Below are the code and all the weights of a small trained network. Each question names an input and a class and asks about switching units off, where a switched-off unit gives its printed mean instead of its output.

import numpy as np


def w(rows, s, z=0):
    codes = np.array(rows[::2]) - 128.0
    scale = np.full(codes.shape[1], s)
    scale[-1] = z or s
    return codes * scale


def norm(h):
    return h / np.sqrt((h * h).mean(-1, keepdims=True) + 1e-5)


def f(y):
    return np.maximum(y, 0)


def log_softmax(a):
    a = a - a.max(-1, keepdims=True)
    return a - np.log(np.exp(a).sum(-1, keepdims=True))


def net(x, mask):
    res = np.array(x, float).reshape(1, 7) / 4 @ E
    u = 0
    for l in range(3):
        y = f(norm(res) @ A[l][:, :-1].T + A[l][:, -1])
        res = res + np.where(mask[u : u + 11], y, B[l][:, -1]) @ B[l][:, :-1]
        u += 11
    return log_softmax(norm(res)[-1] @ U[:, :-1].T + U[:, -1])


A, B = {}, {}
E = w([
[91,136,127,202,56,131,40,212,127,116],'x0',
[157,159,76,79,78,163,86,204,100,118],'x1',
[105,148,115,124,110,166,203,130,115,118],'x2',
[214,120,74,145,48,33,208,99,86,17],'x3',
[202,143,113,72,153,181,99,88,76,62],'x4',
[126,150,143,181,122,145,182,160,63,252],'x5',
[101,163,59,175,146,181,153,149,149,48],'x6',
],0.0023)
A[0] = w([
[111,116,160,210,139,140,88,148,111,180,27],'L0N1',
[174,143,73,74,75,102,132,96,136,28,24],'L0N2',
[78,166,130,106,185,142,183,113,158,189,5],'L0N3',
[152,125,150,3,133,128,85,164,104,194,106],'L0N4',
[126,129,132,104,186,183,156,50,93,69,82],'L0N5',
[202,134,102,72,164,184,99,149,119,133,20],'L0N6',
[90,122,165,76,217,97,152,80,190,209,3],'L0N7',
[125,123,126,130,129,130,138,137,145,121,42],'L0N8',
[78,157,155,184,150,166,122,148,108,228,108],'L0N9',
[57,57,191,120,59,71,128,151,163,139,81],'L0N10',
[79,121,113,188,99,123,153,157,150,126,42],'L0N11',
],0.0028,0.0022)
B[0] = w([
[112,156,144,165,103,178,77,150,75,132,171],'L0N1',
[47,119,209,227,153,156,103,122,113,183,206],'L0N2',
[129,19,138,95,180,100,164,67,158,127,172],'L0N3',
[134,162,111,112,126,196,82,189,173,87,211],'L0N4',
[117,141,147,122,176,199,171,90,130,133,195],'L0N5',
[124,165,40,115,92,173,131,141,119,81,156],'L0N6',
[112,3,152,104,208,131,160,85,139,143,198],'L0N7',
[113,130,117,135,114,105,124,139,133,119,128],'L0N8',
[67,89,162,205,127,117,90,154,146,144,251],'L0N9',
[149,171,64,50,117,187,164,107,116,125,193],'L0N10',
[121,164,98,141,115,151,146,168,96,120,160],'L0N11',
],0.003,0.0022)
A[1] = w([
[86,132,114,123,147,112,186,142,156,179,48],'L1N1',
[219,90,189,131,103,30,212,68,47,173,136],'L1N2',
[105,166,137,165,168,193,161,85,99,64,43],'L1N3',
[203,106,175,12,126,116,94,93,65,196,47],'L1N4',
[196,127,162,28,146,100,116,105,76,252,45],'L1N5',
[125,164,113,182,131,92,237,94,142,122,83],'L1N6',
[142,123,111,110,130,57,74,101,185,70,24],'L1N7',
[154,123,126,148,135,88,185,50,137,69,46],'L1N8',
[132,131,140,151,130,112,53,97,131,24,70],'L1N9',
[223,138,140,121,102,64,204,104,95,144,83],'L1N10',
[128,139,174,154,104,110,92,157,88,198,3],'L1N11',
],0.0033,0.0024)
B[1] = w([
[170,110,115,86,138,88,175,104,130,134,163],'L1N1',
[21,193,35,148,75,94,131,99,3,140,252],'L1N2',
[176,130,109,48,143,156,165,90,102,132,178],'L1N3',
[130,150,132,186,137,179,178,170,211,77,182],'L1N4',
[112,113,151,228,143,177,179,184,235,114,184],'L1N5',
[169,145,103,99,68,85,71,146,98,105,200],'L1N6',
[142,92,164,124,102,51,73,107,124,118,163],'L1N7',
[112,126,136,111,130,149,25,125,69,163,194],'L1N8',
[140,68,167,107,154,73,171,66,137,146,200],'L1N9',
[59,147,83,126,101,89,126,100,65,106,190],'L1N10',
[102,156,158,181,115,201,59,133,117,121,159],'L1N11',
],0.0041,0.0025)
A[2] = w([
[117,149,114,145,124,154,162,134,102,131,90],'L2N1',
[155,146,121,64,130,165,38,190,119,148,35],'L2N2',
[180,80,223,133,117,60,76,135,200,96,4],'L2N3',
[112,148,112,212,67,105,162,207,130,157,81],'L2N4',
[230,170,101,93,157,213,106,152,104,96,17],'L2N5',
[119,95,156,89,179,133,139,94,152,143,104],'L2N6',
[127,113,170,86,223,145,148,150,194,254,4],'L2N7',
[81,137,129,150,171,134,125,124,148,210,153],'L2N8',
[132,143,78,153,85,137,195,169,137,96,61],'L2N9',
[94,191,107,142,164,180,186,130,85,250,140],'L2N10',
[72,114,189,164,87,112,68,205,177,237,18],'L2N11',
],0.004,0.0019)
B[2] = w([
[160,106,125,115,128,96,108,148,151,68,160],'L2N1',
[167,118,119,77,77,77,101,146,140,235,184],'L2N2',
[205,88,130,82,91,63,77,151,202,111,166],'L2N3',
[123,173,147,148,187,165,163,187,190,131,221],'L2N4',
[149,197,89,38,97,157,181,113,182,217,170],'L2N5',
[204,87,155,149,140,141,178,136,126,84,184],'L2N6',
[174,66,144,116,173,112,174,62,49,24,216],'L2N7',
[118,89,195,170,166,137,134,107,98,159,222],'L2N8',
[105,139,120,136,146,60,168,153,128,84,174],'L2N9',
[160,51,164,144,139,61,69,172,195,96,251],'L2N10',
[105,193,140,152,148,249,131,48,2,135,245],'L2N11',
],0.0039,0.0034)
U = w([
[164,166,97,38,77,186,54,197,159,221,117],'0',
[192,50,163,109,88,40,32,125,218,77,92],'1',
[189,179,84,36,146,223,216,80,176,89,79],'2',
[81,87,136,149,128,47,178,110,138,253,4],'3',
[138,4,206,125,232,155,179,49,128,122,194],'4',
[47,156,196,239,134,214,54,170,74,213,135],'5',
[109,166,100,200,105,102,205,254,167,100,133],'6',
[103,166,46,119,63,46,157,77,9,82,197],'7',
],0.008,0.0041)

Each question gives the input, the list of numbers given to net, and the class t.
The units are the neurons (one row each of A and B). Each row of codes is followed by its name. A weight is (code - 128) times the scale printed after its matrix; where a second scale follows, it is the last column's (A, B and U).
mask holds one flag per neuron, layer by layer. A switched-off neuron (its flag False) gives its mean, the last column of its row in B, instead of its output. The means were averaged over made-up inputs and are rounded, as every weight is.
A unit's drop is (log p(t) with every unit on - log p(t) with that unit switched off) / (log p(t) with every unit on - log p(t) with every unit switched off).
The circuit of an input: a set's keep is (log p(t) with only the set's units on - log p(t) with every unit switched off) / (log p(t) with every unit on - log p(t) with every unit switched off). Starting from the 12 units with the biggest drops (on a tie, the unit counted first), units are removed one at a time, each time the one whose removal leaves the highest keep (on an exact tie, the one counted first), for as long as the keep stays at least 0.8.
units of the circuit, in order: the units of the circuit, biggest drop first
unit that matters most: the unit with the biggest drop
top k neurons: the k neurons with the biggest drops, biggest first
k most important neurons of layer l: the k neurons of layer l with the biggest drops, biggest first
drop of u: that unit's drop, to one decimal
input [5,-7,-1,4,-6,4,-7], class 5: top 3 neurons	L1N11, L2N4, L0N1
input [-5,4,-4,-7,-1,1,-1], class 4: units of the circuit, in order	L2N7
input [-2,4,0,2,-7,-6,4], class 1: units of the circuit, in order	L1N2, L1N7
input [-8,-8,2,2,-3,4,1], class 7: 2 most important neurons of layer 1	L1N2, L1N6
input [0,4,3,-4,-4,-8,3], class 1: 4 most important neurons of layer 1	L1N2, L1N9, L1N7, L1N8
input [-7,-5,4,1,-3,7,1], class 7: top 4 neurons	L1N2, L1N6, L1N10, L0N2
input [7,4,7,4,3,-7,-5], class 1: units of the circuit, in order	L1N2, L2N11
input [-8,-4,7,1,0,4,0], class 7: top 3 neurons	L1N2, L1N6, L1N10
input [-2,-2,-1,6,-8,1,-8], class 7: 2 most important neurons of layer 1	L1N2, L1N10
input [-6,-1,0,4,-1,-5,4], class 7: 2 most important neurons of layer 0	L0N4, L0N9
input [-3,6,6,-8,-3,2,6], class 4: 2 most important neurons of layer 2	L2N7, L2N10
input [8,4,0,2,7,0,7], class 0: top 2 neurons	L2N5, L1N2
input [-4,7,0,6,-4,-8,0], class 1: top 3 neurons	L0N2, L1N2, L2N3
input [-8,2,-7,1,-3,6,-4], class 6: unit that matters most	L1N2
input [-8,-1,2,2,-6,3,1], class 7: top 2 neurons	L1N2, L1N6
input [8,6,-4,-8,4,-5,7], class 0: 2 most important neurons of layer 2	L2N2, L2N5
input [3,-5,-7,-8,-3,-3,-1], class 4: drop of L1N2	0.5
input [-3,-7,4,2,-5,-8,-7], class 7: drop of L0N3	0.0
input [-6,2,-3,-1,6,1,-7], class 2: drop of L0N4	0.5
input [-2,-1,3,0,6,3,-8], class 6: 2 most important neurons of layer 1	L1N4, L1N2
input [1,-3,8,-1,7,5,7], class 2: most important neuron of layer 1	L1N3
